Here is a tiny trained network, its code and every weight. The questions are about switching its units off for an input and a target symbol, where a switched-off unit gives its printed mean instead of its output.

import numpy as np


def w(rows, s, z=0):
    codes = np.array(rows[::2]) - 128.0
    scale = np.full(codes.shape[1], s)
    scale[-1] = z or s
    return codes * scale


def f(y):
    return np.maximum(y, 0)


def softmax(a):
    e = np.exp(a - a.max(-1, keepdims=True))
    return e / e.sum(-1, keepdims=True)


def log_softmax(a):
    a = a - a.max(-1, keepdims=True)
    return a - np.log(np.exp(a).sum(-1, keepdims=True))


def net(x, mask):
    ids = ['ΨΩβδεθ'.index(c) for c in x.split()]
    T = len(ids)
    res = E[ids] + P[:T]
    r = res
    for j in range(3):
        rows = slice(2 * j, 2 * j + 2)
        q, k, v = (r @ M[0][rows].T for M in (Q, K, V))
        z = softmax(np.where(np.tri(T) > 0, q @ k.T / 2**0.5, -1e9)) @ v
        o = O[0][rows]
        res = res + np.where(mask[j], z, o[:, -1]) @ o[:, :-1]
    y = f(res @ A[0][:, :-1].T + A[0][:, -1])
    res = res + np.where(mask[3:7], y, B[0][:, -1]) @ B[0][:, :-1]
    return log_softmax(res[-1] @ U[:, :-1].T + U[:, -1])


Q, K, V, O, A, B = {}, {}, {}, {}, {}, {}
E = w([
[91,246,54,136],'Ψ',
[162,80,198,103],'Ω',
[112,74,141,107],'β',
[147,41,118,163],'δ',
[175,161,195,172],'ε',
[140,253,133,122],'θ',
],0.021)
P = w([
[200,254,66,116],'0',
[27,153,161,225],'1',
[78,220,202,179],'2',
[113,134,108,130],'3',
[141,134,155,197],'4',
[46,164,169,184],'5',
[44,178,165,161],'6',
[104,135,151,175],'7',
[96,147,153,171],'8',
[60,177,151,163],'9',
[60,176,121,173],'10',
],0.01)
Q[0] = w([
[113,202,176,207],'head 0',
[77,180,140,185],'head 0',
[176,22,80,40],'head 1',
[134,128,130,164],'head 1',
[144,163,153,168],'head 2',
[185,249,73,93],'head 2',
],0.012)
K[0] = w([
[216,160,127,51],'head 0',
[178,93,42,122],'head 0',
[2,130,182,208],'head 1',
[219,184,136,51],'head 1',
[159,137,92,116],'head 2',
[157,198,78,149],'head 2',
],0.011)
V[0] = w([
[144,132,67,233],'head 0',
[130,147,208,60],'head 0',
[194,124,196,249],'head 1',
[201,193,194,183],'head 1',
[124,156,92,127],'head 2',
[123,75,155,142],'head 2',
],0.016)
O[0] = w([
[203,129,225,41,202],'head 0',
[72,85,43,140,96],'head 0',
[89,252,153,100,101],'head 1',
[64,129,113,44,241],'head 1',
[189,89,191,158,212],'head 2',
[89,203,59,93,10],'head 2',
],0.011,0.013)
A[0] = w([
[174,132,172,217,145],'neuron 0',
[254,50,104,70,156],'neuron 1',
[195,93,199,167,76],'neuron 2',
[60,25,87,6,3],'neuron 3',
],0.0076,0.0061)
B[0] = w([
[163,146,64,152,213],'neuron 0',
[100,66,197,206,231],'neuron 1',
[254,131,112,192,251],'neuron 2',
[232,137,53,106,158],'neuron 3',
],0.013,0.022)
U = w([
[181,70,94,135,80],'Ψ',
[53,83,123,222,252],'Ω',
[134,157,36,238,119],'β',
[184,176,104,157,55],'δ',
[103,154,204,173,131],'ε',
[131,1,147,81,167],'θ',
],0.0065,0.012)

Each question gives the input, a string of symbols that net reads in full, and the target symbol t.
The units are the heads (2 rows each of Q, K, V and O) and the neurons (one row each of A and B). Each row of codes is followed by its name. A weight is (code - 128) times the scale printed after its matrix; where a second scale follows, it is the last column's (O, A, B and U).
mask holds one flag per unit, heads first, then neurons. A switched-off unit (its flag False) gives its mean, the last column of its rows in O or B, instead of its output. The means were averaged over made-up inputs and are rounded, as every weight is.
A unit's drop is (log p(t) with every unit on - log p(t) with that unit switched off) / (log p(t) with every unit on - log p(t) with every unit switched off).
The circuit of an input: a set's keep is (log p(t) with only the set's units on - log p(t) with every unit switched off) / (log p(t) with every unit on - log p(t) with every unit switched off). Starting from all 7 units, units are removed one at a time, each time the one whose removal leaves the highest keep (on an exact tie, the one counted first), for as long as the keep stays at least 0.8.
units of the circuit, in order: the units of the circuit, biggest drop first
top k neurons: the k neurons with the biggest drops, biggest first
heads that matter: for each layer, one digit per head in row order, 1 if its drop is at least 0.15 and else 0, layers parted by /
input ε ε ε ε Ω, target δ: units of the circuit, in order : head 1; neuron 1
input θ θ Ψ β θ Ψ, target θ: units of the circuit, in order : head 1; head 2; neuron 0
input δ Ψ β ε ε, target δ: units of the circuit, in order : head 1; head 0; neuron 2
input ε Ψ β δ δ, target Ω: top 2 neurons : neuron 2; neuron 3
input Ψ β Ψ Ψ β Ω δ Ψ Ω, target Ω: units of the circuit, in order : neuron 2; head 2
input β Ω Ψ θ, target β: units of the circuit, in order : head 0
input δ Ψ β δ β, target Ω: units of the circuit, in order : neuron 2; head 2
input Ψ Ω ε Ψ Ψ ε β δ, target δ: units of the circuit, in order : neuron 1; head 1
input δ β δ Ψ β Ψ Ψ ε, target δ: units of the circuit, in order : head 1; neuron 2; head 0
input δ ε Ω β δ β Ω β, target Ω: top 2 neurons : neuron 2; neuron 0
input ε Ω ε Ψ Ψ ε Ψ ε δ ε ε, target ε: top 2 neurons : neuron 2; neuron 0
input β Ψ Ω ε, target β: units of the circuit, in order : head 1; head 0
input Ψ ε Ψ θ, target Ψ: units of the circuit, in order : neuron 2; head 2; head 1
input Ω β β β β Ψ β Ψ Ω Ψ, target Ω: top 3 neurons : neuron 2; neuron 0; neuron 3
input ε β δ, target δ: top 2 neurons : neuron 3; neuron 1
input δ Ψ θ, target δ: heads that matter : 110
input ε β β θ Ψ Ω, target δ: units of the circuit, in order : head 2; neuron 1
input θ Ψ Ψ β θ θ θ, target θ: heads that matter : 010
input δ Ψ Ω Ψ, target δ: units of the circuit, in order : head 1; head 0
input Ψ ε ε ε Ψ Ω Ω δ, target β: units of the circuit, in order : head 2
input Ψ Ψ δ ε δ β δ, target ε: top 3 neurons : neuron 2; neuron 0; neuron 3
input β β β Ψ Ψ ε Ψ Ψ Ψ θ, target β: units of the circuit, in order : head 1; head 0
input Ψ Ω Ψ β, target β: heads that matter : 101
input δ Ψ Ψ ε Ψ Ψ θ Ψ, target δ: heads that matter : 110
input θ Ω Ω ε Ψ Ψ Ψ, target θ: heads that matter : 011
input δ Ψ β, target ε: top 3 neurons : neuron 2; neuron 0; neuron 3
input δ β Ω, target ε: heads that matter : 011
input δ δ δ Ψ β Ψ Ψ Ψ θ, target δ: top 3 neurons : neuron 2; neuron 0; neuron 1
